Here is a tiny trained network, its code and every weight. The questions are about switching its units off for an input and a target symbol, where a switched-off unit gives its printed mean instead of its output.

import numpy as np


def w(rows, s, z=0):
    codes = np.array(rows[::2]) - 128.0
    scale = np.full(codes.shape[1], s)
    scale[-1] = z or s
    return codes * scale


def f(y):
    return np.maximum(y, 0)


def softmax(a):
    e = np.exp(a - a.max(-1, keepdims=True))
    return e / e.sum(-1, keepdims=True)


def log_softmax(a):
    a = a - a.max(-1, keepdims=True)
    return a - np.log(np.exp(a).sum(-1, keepdims=True))


def net(x, mask):
    ids = ['γδελμπτφψω'.index(c) for c in x.split()]
    T = len(ids)
    res = E[ids] + P[:T]
    u = 0
    for l in range(2):
        q, k, v = (res @ M[l].T for M in (Q, K, V))
        z = softmax(np.where(np.tri(T) > 0, q @ k.T / 3**0.5, -1e9)) @ v
        res = res + np.where(mask[u], z, O[l][:, -1]) @ O[l][:, :-1]
        u += 1
        y = f(res @ A[l][:, :-1].T + A[l][:, -1])
        res = res + np.where(mask[u : u + 12], y, B[l][:, -1]) @ B[l][:, :-1]
        u += 12
    return log_softmax(res[-1] @ U[:, :-1].T + U[:, -1])


Q, K, V, O, A, B = {}, {}, {}, {}, {}, {}
E = w([
[70,71,132,80,189,103],'γ',
[141,8,87,150,121,246],'δ',
[109,93,99,101,119,69],'ε',
[136,78,100,193,38,194],'λ',
[168,149,109,184,154,93],'μ',
[77,135,154,179,108,70],'π',
[123,79,104,167,234,165],'τ',
[92,198,189,162,107,136],'φ',
[20,81,118,136,76,168],'ψ',
[88,192,70,34,109,229],'ω',
],0.012)
P = w([
[161,78,206,110,186,87],'0',
[165,121,157,110,72,113],'1',
[130,128,149,131,65,119],'2',
[100,135,117,138,88,109],'3',
[80,140,92,149,77,114],'4',
[56,142,65,156,91,110],'5',
[47,152,38,164,99,116],'6',
[32,159,19,178,107,118],'7',
[27,157,3,177,111,106],'8',
],0.0059)
Q[0] = w([
[171,196,61,92,139,215],'0.h1',
[162,175,80,8,111,128],'0.h1',
[191,186,195,93,178,169],'0.h1',
],0.014)
K[0] = w([
[158,82,196,70,136,73],'0.h1',
[196,79,165,174,109,132],'0.h1',
[250,31,236,32,75,130],'0.h1',
],0.015)
V[0] = w([
[9,157,202,193,110,149],'0.h1',
[71,66,86,65,95,167],'0.h1',
[108,94,113,120,100,33],'0.h1',
],0.012)
O[0] = w([
[112,96,248,84,100,146,192],'0.h1',
[230,111,123,79,89,138,252],'0.h1',
[171,68,150,151,117,89,243],'0.h1',
],0.012,0.0039)
A[0] = w([
[216,195,177,183,156,119,104],'0.n1',
[139,139,165,86,95,131,2],'0.n2',
[74,104,104,156,132,105,47],'0.n3',
[147,110,130,206,91,153,50],'0.n4',
[95,165,123,98,47,69,104],'0.n5',
[175,194,153,204,76,146,81],'0.n6',
[130,94,92,124,163,93,89],'0.n7',
[118,170,93,131,112,147,64],'0.n8',
[153,176,153,131,168,145,113],'0.n9',
[174,104,146,128,252,134,37],'0.n10',
[165,93,131,185,172,206,87],'0.n11',
[137,138,150,177,102,83,173],'0.n12',
],0.014,0.0073)
B[0] = w([
[60,151,106,155,38,145,151],'0.n1',
[135,144,92,214,82,132,165],'0.n2',
[127,147,147,128,7,114,145],'0.n3',
[120,93,129,42,127,70,150],'0.n4',
[122,106,112,112,210,191,240],'0.n5',
[79,112,148,60,130,114,160],'0.n6',
[148,111,115,138,161,99,202],'0.n7',
[148,73,136,117,137,138,145],'0.n8',
[122,110,106,116,117,103,136],'0.n9',
[140,193,190,168,116,127,156],'0.n10',
[38,80,68,155,158,201,163],'0.n11',
[89,62,118,135,128,153,253],'0.n12',
],0.017,0.0047)
Q[1] = w([
[174,254,183,145,131,121],'1.h1',
[117,176,126,123,103,99],'1.h1',
[94,59,103,117,114,148],'1.h1',
],0.036)
K[1] = w([
[102,115,49,2,99,226],'1.h1',
[189,125,100,102,138,139],'1.h1',
[144,108,192,194,141,78],'1.h1',
],0.029)
V[1] = w([
[165,116,114,1,155,128],'1.h1',
[103,29,51,119,121,101],'1.h1',
[48,126,71,44,125,226],'1.h1',
],0.0067)
O[1] = w([
[116,71,128,86,36,140,51],'1.h1',
[12,175,81,102,116,38,254],'1.h1',
[109,51,99,2,205,143,6],'1.h1',
],0.0064,0.0086)
A[1] = w([
[180,218,100,77,119,144,58],'1.n1',
[132,11,100,154,100,92,98],'1.n2',
[132,242,151,120,134,153,202],'1.n3',
[109,190,138,77,166,95,95],'1.n4',
[155,183,140,72,127,98,44],'1.n5',
[172,154,174,96,125,88,18],'1.n6',
[160,121,91,111,84,92,136],'1.n7',
[136,200,144,116,165,186,108],'1.n8',
[163,110,167,123,91,165,50],'1.n9',
[143,151,127,115,128,124,17],'1.n10',
[155,156,125,105,149,113,2],'1.n11',
[153,130,163,83,120,124,48],'1.n12',
],0.011,0.0074)
B[1] = w([
[88,160,140,146,95,135,138],'1.n1',
[144,250,167,123,158,154,247],'1.n2',
[129,57,80,116,86,129,166],'1.n3',
[105,76,108,165,92,118,140],'1.n4',
[153,140,145,154,107,131,129],'1.n5',
[146,120,132,93,34,87,130],'1.n6',
[170,166,123,107,130,112,175],'1.n7',
[166,76,135,86,173,141,144],'1.n8',
[98,111,119,72,167,149,141],'1.n9',
[115,92,125,146,121,132,128],'1.n10',
[121,108,133,144,115,86,128],'1.n11',
[126,105,129,147,87,94,130],'1.n12',
],0.015,0.011)
U = w([
[176,98,203,101,130,64,203],'γ',
[98,170,104,98,169,174,1],'δ',
[197,156,137,123,224,98,203],'ε',
[125,157,157,27,145,135,106],'λ',
[77,190,112,163,102,91,149],'μ',
[103,112,255,113,187,130,76],'π',
[100,98,99,201,201,123,122],'τ',
[57,79,219,103,139,129,127],'φ',
[202,131,202,162,69,206,114],'ψ',
[151,120,41,66,106,159,177],'ω',
],0.0059,0.007)

Each question gives the input, a string of symbols that net reads in full, and the target symbol t.
The units are the heads (3 rows each of Q, K, V and O) and the neurons (one row each of A and B). Each row of codes is followed by its name. A weight is (code - 128) times the scale printed after its matrix; where a second scale follows, it is the last column's (O, A, B and U).
mask holds one flag per unit, layer by layer, with each layer's heads first. A switched-off unit (its flag False) gives its mean, the last column of its rows in O or B, instead of its output. The means were averaged over made-up inputs and are rounded, as every weight is.
A unit's drop is (log p(t) with every unit on - log p(t) with that unit switched off) / (log p(t) with every unit on - log p(t) with every unit switched off).
The circuit of an input: a set's keep is (log p(t) with only the set's units on - log p(t) with every unit switched off) / (log p(t) with every unit on - log p(t) with every unit switched off). Starting from the 12 units with the biggest drops (on a tie, the unit counted first), units are removed one at a time, each time the one whose removal leaves the highest keep (on an exact tie, the one counted first), for as long as the keep stays at least 0.8.
circuit, biggest first: the units of the circuit, biggest drop first
unit that matters most: the unit with the biggest drop
top k neurons: the k neurons with the biggest drops, biggest first
k most important neurons of layer l: the k neurons of layer l with the biggest drops, biggest first
input ε τ γ λ ε λ, target λ: top neuron -> [0.n4]
input γ ε γ λ ε, target ψ: 2 most important neurons of layer 0 -> [0.n10; 0.n12]
input δ γ δ δ ε γ π, target π: circuit, biggest first -> [0.h1; 1.n2; 0.n12]
input γ ω γ μ μ λ ε φ, target φ: circuit, biggest first -> [1.n2; 0.n6; 0.h1]
input ω ε ω φ λ λ ε, target λ: circuit, biggest first -> [1.h1; 0.h1; 1.n2]
input δ ω λ, target ω: circuit, biggest first -> [0.h1; 1.h1]
input ω ε ω ε γ γ ψ γ, target ψ: circuit, biggest first -> [0.h1; 0.n2]
input τ ε γ ε ω ε γ ε γ, target ε: circuit, biggest first -> [1.h1; 0.n10; 0.n11]
input γ λ μ, target ψ: circuit, biggest first -> [1.h1; 0.n10; 0.n12]
input ε φ ε μ λ, target μ: circuit, biggest first -> [0.h1; 1.h1; 0.n7]
input γ γ ω τ, target ψ: circuit, biggest first -> [1.h1; 0.n11; 0.n10; 0.n12]
input ε ε γ μ ε τ γ, target μ: circuit, biggest first -> [0.h1; 1.h1; 0.n5; 0.n7]
input γ γ φ, target φ: circuit, biggest first -> [0.n6; 1.n2]
input ε ε τ γ ω μ ω γ φ, target ω: circuit, biggest first -> [0.h1; 1.n3; 1.n2]
input γ ε π π μ ω ψ φ φ, target ψ: circuit, biggest first -> [0.n10; 1.h1; 0.n12]
input ε γ ω γ, target ω: circuit, biggest first -> [0.h1; 1.n2]
input γ ε μ τ γ ε μ ε, target ψ: top 3 neurons -> [0.n10; 0.n3; 0.n12]
input μ φ μ λ ε ε, target τ: unit that matters most -> 1.h1
input μ π μ γ τ τ ε γ, target τ: top 2 neurons -> [1.n2; 1.n4]
input ε μ λ, target μ: unit that matters most -> 0.h1
input ε μ ε φ μ γ δ, target μ: 2 most important neurons of layer 0 -> [0.n5; 0.n7]
input ε ω ε, target ω: top 3 neurons -> [1.n2; 1.n3; 0.n12]
input ω γ γ γ γ φ γ, target φ: top 2 neurons -> [1.n2; 1.n7]
input γ ε ε, target ε: top 2 neurons -> [1.n2; 0.n7]
input μ ω λ φ γ ω γ γ, target ω: top 3 neurons -> [1.n3; 0.n12; 1.n2]
input ε ω μ ε φ ε, target φ: top 3 neurons -> [1.n2; 0.n5; 1.n7]
input φ μ ε γ ε ε γ, target ε: unit that matters most -> 0.h1
input φ ε ε ε τ, target τ: top 2 neurons -> [0.n11; 1.n2]
